Below is a small trained network, with its code and all its weights. Each question gives an input and a class and asks what happens when units are switched off, that is, made to give their printed mean instead of their output.

import numpy as np


def w(rows, s, z=0):
    codes = np.array(rows[::2]) - 128.0
    scale = np.full(codes.shape[1], s)
    scale[-1] = z or s
    return codes * scale


def norm(h):
    return h / np.sqrt((h * h).mean(-1, keepdims=True) + 1e-5)


def f(y):
    return y / 2 * (1 + np.tanh(0.7978845608 * (y + 0.044715 * y**3)))


def log_softmax(a):
    a = a - a.max(-1, keepdims=True)
    return a - np.log(np.exp(a).sum(-1, keepdims=True))


def net(x, mask):
    res = np.array(x, float).reshape(1, 8) / 4 @ E
    u = 0
    for l in range(3):
        y = f(norm(res) @ A[l][:, :-1].T + A[l][:, -1])
        res = res + np.where(mask[u : u + 7], y, B[l][:, -1]) @ B[l][:, :-1]
        u += 7
    return log_softmax(norm(res)[-1] @ U[:, :-1].T + U[:, -1])


A, B = {}, {}
E = w([
[125,130,127,128,132,129,129],'x0',
[129,126,131,130,121,128,129],'x1',
[120,132,125,128,136,133,128],'x2',
[126,132,140,129,127,131,133],'x3',
[135,133,130,120,121,124,129],'x4',
[107,213,76,255,62,92,132],'x5',
[127,135,135,130,129,132,132],'x6',
[162,182,138,134,72,210,22],'x7',
],0.002)
A[0] = w([
[7,124,76,213,98,4,241,28],'0.n0',
[112,174,49,224,81,107,48,22],'0.n1',
[10,120,84,205,110,16,234,22],'0.n2',
[124,48,136,76,166,20,203,255],'0.n3',
[84,145,89,149,162,144,163,125],'0.n4',
[104,59,109,80,209,61,171,108],'0.n5',
[124,55,152,70,217,67,224,89],'0.n6',
],0.0027,0.0019)
B[0] = w([
[252,206,41,176,235,114,104,206],'0.n0',
[48,83,209,86,73,75,166,163],'0.n1',
[221,219,52,192,213,111,104,190],'0.n2',
[106,164,83,217,102,133,177,252],'0.n3',
[145,133,187,145,58,94,70,132],'0.n4',
[81,167,144,157,39,184,173,184],'0.n5',
[14,143,129,160,9,162,149,210],'0.n6',
],0.0024,0.0028)
A[1] = w([
[143,88,145,46,172,215,54,92],'1.n0',
[170,185,145,155,23,87,12,245],'1.n1',
[64,196,106,187,17,82,71,4],'1.n2',
[82,111,88,121,252,57,193,190],'1.n3',
[100,172,95,183,74,210,207,102],'1.n4',
[23,184,51,200,66,163,239,163],'1.n5',
[203,164,79,94,173,173,37,120],'1.n6',
],0.0029,0.002)
B[1] = w([
[213,121,151,196,94,102,45,176],'1.n0',
[101,145,73,133,192,147,207,243],'1.n1',
[1,135,95,24,47,244,158,154],'1.n2',
[178,183,71,158,100,86,93,165],'1.n3',
[90,24,212,23,133,52,115,171],'1.n4',
[175,21,236,32,148,122,112,254],'1.n5',
[202,37,203,107,146,52,166,158],'1.n6',
],0.0027,0.0028)
A[2] = w([
[96,97,119,145,41,97,216,117],'2.n0',
[3,206,71,90,23,231,109,5],'2.n1',
[229,76,184,100,199,145,17,106],'2.n2',
[37,27,184,46,111,79,239,39],'2.n3',
[84,40,201,23,159,222,142,57],'2.n4',
[23,138,74,153,106,148,213,78],'2.n5',
[18,201,91,87,36,214,118,31],'2.n6',
],0.0036,0.0031)
B[2] = w([
[57,119,160,101,180,177,49,180],'2.n0',
[8,226,36,242,20,215,16,198],'2.n1',
[152,67,179,47,22,208,64,230],'2.n2',
[3,36,232,20,227,26,185,253],'2.n3',
[130,208,55,210,155,80,149,243],'2.n4',
[173,113,137,124,57,206,66,189],'2.n5',
[30,167,52,212,91,139,52,186],'2.n6',
],0.0035,0.0025)
U = w([
[20,5,252,4,248,12,251,221],'0',
[252,7,249,5,8,251,6,12],'1',
[202,248,9,247,250,7,248,151],'2',
[4,248,10,245,7,249,7,2],'3',
],0.0037,0.00095)

Each question gives the input, the list of numbers given to net, and the class t.
The units are the neurons (one row each of A and B). Each row of codes is followed by its name. A weight is (code - 128) times the scale printed after its matrix; where a second scale follows, it is the last column's (A, B and U).
mask holds one flag per neuron, layer by layer. A switched-off neuron (its flag False) gives its mean, the last column of its row in B, instead of its output. The means were averaged over made-up inputs and are rounded, as every weight is.
A unit's drop is (log p(t) with every unit on - log p(t) with that unit switched off) / (log p(t) with every unit on - log p(t) with every unit switched off).
The circuit of an input: a set's keep is (log p(t) with only the set's units on - log p(t) with every unit switched off) / (log p(t) with every unit on - log p(t) with every unit switched off). Starting from the 12 units with the biggest drops (on a tie, the unit counted first), units are removed one at a time, each time the one whose removal leaves the highest keep (on an exact tie, the one counted first), for as long as the keep stays at least 0.8.
circuit, biggest first: the units of the circuit, biggest drop first
most important unit: the unit with the biggest drop
k most important neurons: the k neurons with the biggest drops, biggest first
top k neurons in layer l: the k neurons of layer l with the biggest drops, biggest first
drop when u is switched off: that unit's drop, to one decimal
input [-6,2,-2,0,2,8,6,0], class 2: circuit, biggest first -> [0.n6, 2.n1]
input [-5,2,8,6,-1,2,3,-6], class 2: most important unit -> 0.n0
input [-6,-5,6,-2,-2,0,3,6], class 1: 2 most important neurons -> [0.n6, 0.n3]
input [-1,-2,5,6,1,2,-3,-7], class 2: 3 most important neurons -> [0.n0, 0.n2, 2.n3]
input [-6,-2,6,0,5,3,-6,0], class 2: 2 most important neurons -> [0.n6, 2.n3]
input [-2,-3,-1,4,-8,1,6,-7], class 2: 3 most important neurons -> [0.n0, 0.n2, 2.n3]
input [-1,-5,7,-6,0,8,1,0], class 2: top 4 neurons in layer 2 -> [2.n1, 2.n2, 2.n6, 2.n3]
input [-1,6,-6,-7,-2,7,-3,-1], class 2: top 2 neurons in layer 0 -> [0.n0, 0.n6]
input [7,-5,4,5,1,0,5,2], class 1: 2 most important neurons -> [0.n3, 0.n6]
input [4,8,4,3,5,0,-6,0], class 0: top 3 neurons in layer 1 -> [1.n4, 1.n0, 1.n5]
input [-7,7,-3,-8,-3,2,-1,-5], class 2: drop when 0.n0 is switched off -> 0.6
input [-7,8,7,-4,5,0,0,2], class 1: drop when 0.n5 is switched off -> 2.1
input [4,8,-5,-3,-6,-1,-2,3], class 1: drop when 2.n2 is switched off -> 0.1
